Below are the code and all the weights of a small trained network. Each question names an input and a class and asks about switching units off, where a switched-off unit gives its printed mean instead of its output.

import numpy as np


def w(rows, s, z=0):
    codes = np.array(rows[::2]) - 128.0
    scale = np.full(codes.shape[1], s)
    scale[-1] = z or s
    return codes * scale


def norm(h):
    return h / np.sqrt((h * h).mean(-1, keepdims=True) + 1e-5)


def f(y):
    return y / 2 * (1 + np.tanh(0.7978845608 * (y + 0.044715 * y**3)))


def log_softmax(a):
    a = a - a.max(-1, keepdims=True)
    return a - np.log(np.exp(a).sum(-1, keepdims=True))


def net(x, mask):
    res = np.array(x, float).reshape(1, 5) / 4 @ E
    u = 0
    for l in range(3):
        y = f(norm(res) @ A[l][:, :-1].T + A[l][:, -1])
        res = res + np.where(mask[u : u + 3], y, B[l][:, -1]) @ B[l][:, :-1]
        u += 3
    return log_softmax(norm(res)[-1] @ U[:, :-1].T + U[:, -1])


A, B = {}, {}
E = w([
[52,177,100,76,194],'x0',
[97,92,134,109,93],'x1',
[254,176,37,87,87],'x2',
[154,37,85,140,144],'x3',
[178,118,194,57,78],'x4',
],0.007)
A[0] = w([
[176,148,122,59,64,2],'L0N0',
[76,221,135,169,78,40],'L0N1',
[131,89,3,233,105,41],'L0N2',
],0.0079,0.003)
B[0] = w([
[131,119,225,167,254,167],'L0N0',
[130,232,166,62,127,153],'L0N1',
[177,76,72,156,179,252],'L0N2',
],0.0091,0.003)
A[1] = w([
[156,98,125,5,167,6],'L1N0',
[135,102,123,58,126,203],'L1N1',
[71,115,168,105,103,143],'L1N2',
],0.013,0.0019)
B[1] = w([
[86,192,138,248,113,222],'L1N0',
[99,128,144,200,95,191],'L1N1',
[150,118,84,115,99,252],'L1N2',
],0.018,0.0035)
A[2] = w([
[184,150,73,136,97,111],'L2N0',
[2,136,139,128,112,252],'L2N1',
[189,113,225,130,41,52],'L2N2',
],0.011,0.003)
B[2] = w([
[123,138,126,101,2,165],'L2N0',
[103,135,92,44,154,253],'L2N1',
[137,95,221,103,128,190],'L2N2',
],0.0096,0.0066)
U = w([
[166,70,235,115,91,188],'0',
[75,33,108,179,250,3],'1',
[35,30,96,67,65,49],'2',
[61,179,86,23,210,202],'3',
[151,228,165,67,117,22],'4',
[176,81,33,161,79,207],'5',
[85,188,148,228,134,163],'6',
],0.017,0.0027)

Each question gives the input, the list of numbers given to net, and the class t.
The units are the neurons (one row each of A and B). Each row of codes is followed by its name. A weight is (code - 128) times the scale printed after its matrix; where a second scale follows, it is the last column's (A, B and U).
mask holds one flag per neuron, layer by layer. A switched-off neuron (its flag False) gives its mean, the last column of its row in B, instead of its output. The means were averaged over made-up inputs and are rounded, as every weight is.
A unit's drop is (log p(t) with every unit on - log p(t) with that unit switched off) / (log p(t) with every unit on - log p(t) with every unit switched off).
The circuit of an input: a set's keep is (log p(t) with only the set's units on - log p(t) with every unit switched off) / (log p(t) with every unit on - log p(t) with every unit switched off). Starting from all 9 units, units are removed one at a time, each time the one whose removal leaves the highest keep (on an exact tie, the one counted first), for as long as the keep stays at least 0.8.
circuit, biggest first: the units of the circuit, biggest drop first
k most important neurons: the k neurons with the biggest drops, biggest first
top k neurons in layer l: the k neurons of layer l with the biggest drops, biggest first
drop when u is switched off: that unit's drop, to one decimal
input [6,4,4,-6,2], class 6: 2 most important neurons : L1N0, L1N1
input [6,8,4,1,7], class 6: circuit, biggest first : L1N0
input [0,-3,1,0,-8], class 5: top 2 neurons in layer 0 : L0N0, L0N2
input [4,-4,-7,3,-3], class 3: 2 most important neurons : L2N1, L0N2
input [0,-5,1,1,-5], class 5: circuit, biggest first : L2N0, L1N0
input [-7,-3,-2,-3,-3], class 0: 2 most important neurons : L1N0, L2N2
input [-5,8,0,-7,-3], class 4: top 2 neurons in layer 0 : L0N1, L0N2
input [-6,-5,8,1,2], class 0: circuit, biggest first : L2N2, L1N2, L0N0
input [3,-8,3,-1,-8], class 5: circuit, biggest first : L2N1, L2N0, L1N0
input [-7,-5,5,-8,1], class 0: circuit, biggest first : L2N2, L1N0
input [8,1,4,5,-8], class 5: circuit, biggest first : L0N2, L0N0
input [-6,2,0,-6,-6], class 4: 2 most important neurons : L0N1, L1N0
input [-3,7,-8,-6,2], class 2: 3 most important neurons : L1N2, L0N0, L2N1
input [-8,5,-2,-3,-7], class 1: circuit, biggest first : L0N2
input [8,1,-3,-4,8], class 6: 2 most important neurons : L1N0, L1N1
input [3,-3,2,1,-5], class 5: top 2 neurons in layer 2 : L2N1, L2N0
input [0,1,2,-5,-7], class 3: 2 most important neurons : L0N1, L1N2
input [-4,-6,7,3,4], class 0: top 2 neurons in layer 0 : L0N0, L0N2
input [-4,-3,7,-5,6], class 0: top 2 neurons in layer 2 : L2N2, L2N1
input [-4,3,3,8,5], class 0: circuit, biggest first : L2N2
input [0,-8,1,7,8], class 6: drop when L1N0 is switched off : 0.6
input [-2,6,2,-8,-6], class 4: drop when L0N1 is switched off : 0.6
input [3,-2,6,-2,0], class 6: drop when L1N0 is switched off : 0.2
input [5,1,-2,3,-6], class 3: drop when L0N1 is switched off : -0.1
